[[   0 -311 -279    6 -554 -405 -346 -485  649 -254 -375 -237 -625 -496]
 [ 107 -782 -268   77  -35 -146 -201  -55 -772 -325 -143 -334   -3  -69]
 [  74 -425 -407   73 -260 -332 -377 -304 -180 -444 -365 -491 -207 -309]
 [-588  181  -32 -611 -106  -79  -63  -89 -328   -5  -79   20 -108  -81]
 [-771  511  -76 -790   -7  -57  -77  -25 -718  -74  -77  -71   65  -24]
 [-648  240  -25 -632 -232 -131  -77 -191   -8   23 -114   68 -356 -193]
 [-440 -125  -23 -422 -431 -212 -107 -320  316   37 -154  101 -578 -332]] -332

[[ 31 292 108  95 191 142]
 [764 380 409 196 418 304]
 [742 249 734 180 452 607]
 [224 548 762 510 203 335]
 [307 318 329 349 123 314]
 [514 709  85  81 500 443]
 [691 142  96 353 471 520]] 520

[[-189  262  -95 -505   73  -81]
 [-422 -183  123 -436  263 -317]
 [-663   70    6 -661  453 -441]
 [ 515 -213  228  546 -146  358]
 [ 179   66 -164  499  -46   54]
 [-589  195  -23 -935  237 -343]
 [-180  179 -222 -570   17 -122]
 [  89   27 -279  420 -179    1]
 [ 544 -146 -181  577 -494  370]
 [ 378   -4 -263  527 -285  175]] 175

[[61 76 60 57 66 55 54 58 77 67 69 68]
 [65 57 77 74 37 51 52 81 65 56 92 48]
 [84 45 68 88 47 64 28 93 55 36 74 30]
 [40 72 72 23 44 63 82 45 68 81 97 83]
 [34 33 30 58 39 53 73 43 21 99 85 59]] 59

[[-309 -438 -336 -103  347 -522  439  433  136  320 -142 -340  143]
 [-750 -900 -220  199 -725 -365  104   69  142  123  211 -721  137]
 [ 198  161  190 -233  -73   67 -276 -261 -190 -260 -230  220 -222]
 [-273 -188 -241  187  -45 -125  192  193  136  175  193 -250  162]
 [ 184  397  -85  304  -10  360   81   80  144  119  350  190  195]
 [ -72   40 -281   77  292 -170  325  327  165  255   63  -63  169]
 [ 283  298 -159 -123  621  -43  323  321   77  228 -152  237   52]] 52

[[5351 6180 8878 8719 4253 4592 6741 6797 8197 5982 6619 7660 2556 7118]
 [5062 5346 6078 6785 8359 9531 9281 8267 5858 4274 3529 4540 5859 6699]
 [4994 5826 6591 8548 9787 8486 5195 3324 4689 6494 6403 6679 8061 8315]
 [5013 5812 6498 8377 9697 8866 5637 3458 4329 6238 6475 6501 7561 8315]
 [5148 5727 7198 9572 9073 5162 3650 5461 6308 6494 7624 8195 6059 5860]
 [5000 5826 6591 8548 9787 8486 5195 3324 4689 6452 6403 6679 7961 8315]
 [5179 5671 6265 7638 9251 9626 7514 4927 3609 4701 5900 6679 6560 6759]
 [5056 5374 5985 6387 7645 8771 9391 9736 8287 6494 4391 3470 3757 5261]
 [4988 5374 5985 6501 7823 9056 9502 9469 7657 5769 3888 3470 4258 5860]] 5860

[[141 135 133 142 139 127 125 141 138 150 126 122 130]
 [172 169  87 116  97 131 136 141 138 139 126 142 129]
 [140 135 133 137 122 127 136 141 126 150 148 114 130]
 [129 115 121   8  74 132 111  99  96 147 102  86 130]
 [146 115 155   8 144 127 136 183 247 216  65  86 148]
 [189 155 114 142 133 127 111 149  96 166 126 111  93]
 [135 135 133 150 133 127 136 141 133 139 136 126 133]
 [129 172 152 150 133 127 136  99 149 150 150 145 145]
 [188 135  87 105  74 135 151 187 240 216  65 127  93]] 93
---
[-47  41 -27  47 -26  23 -37] Answer: -27

[[ -9   6 -18  25 -28 -33]
 [-10   1 -31  29 -30 -39]
 [ -6 -29 -32  -2  12  12]] Answer: -29

[[ 36 -13 -42  -6  40  23 -29]
 [ 27  -6 -33 -35  -9  24  38]] Answer: -33

[[-25 -31  30 -43]
 [-19 -41 -22 -36]
 [  4  -1  13  14]] Answer: -36

[-33  -2  36  -5  -1  11  -7] Answer: 36

[[ 8 12 19 27 11]
 [13 13 20 43 15]
 [12 16 19 24 21]] Answer: 12
---
[[37, 65, 72, 30, 88, 51, 37],
 [76, 37, 37, 79, 37, 66, 70],
 [70, 9, 9, 58, 51, 43, 56]] ==> 66

[[231, 57, 76, 193, 223],
 [217, 74, 128, 162, 239]] ==> 162

[[-41, 30, 37, 1, -2],
 [18, 40, 48, 33, 40]] ==> 33

[[4530, 4498, 7369, 7765, 8249, 7545, 8393],
 [1938, 6699, 5827, 7013, 6524, 5760, 4675],
 [6825, 5499, 1282, 7547, 7461, 6065, 3730]] ==> 5760

[[582, 734, 727, 561, 703, 510],
 [239, 595, 766, 507, 682, 539],
 [567, 738, 750, 473, 769, 549]] ==> 682

[[-17, 10, -27, -19],
 [-24, 31, -22, -31]] ==> -22
---
[[-39 -22  18 -11  11   9]
 [ 28   1 -11   4  -3 -15]
 [ 17  13 -24 -27  24 -12]] out -22

[[ 36  42 -21  30 -32  -6]
 [ 29  25 -28 -22 -42  36]
 [ 31  20  -1  41   5 -12]] out 42

[[-12  28 -26  39   9  -3 -21]
 [ -6  26 -14  31   4  -8 -19]
 [-26  21 -25  10  15   5   9]] out 28

[[-15   3 -11 -12  -7 -11 -24]
 [ 15   4 -11   8  -7  36  35]
 [ 19  -9  23 -31  45  -2   1]] out 3

[[ -7 -38  -7  -9  -5   1]
 [-14  32 -14  20  -6  -3]
 [-18 -34 -18  -1 -11   0]] out -38

[[ 11  -7   6   6]
 [-15   1 -11  14]
 [ 30 -27  10  42]] out -7
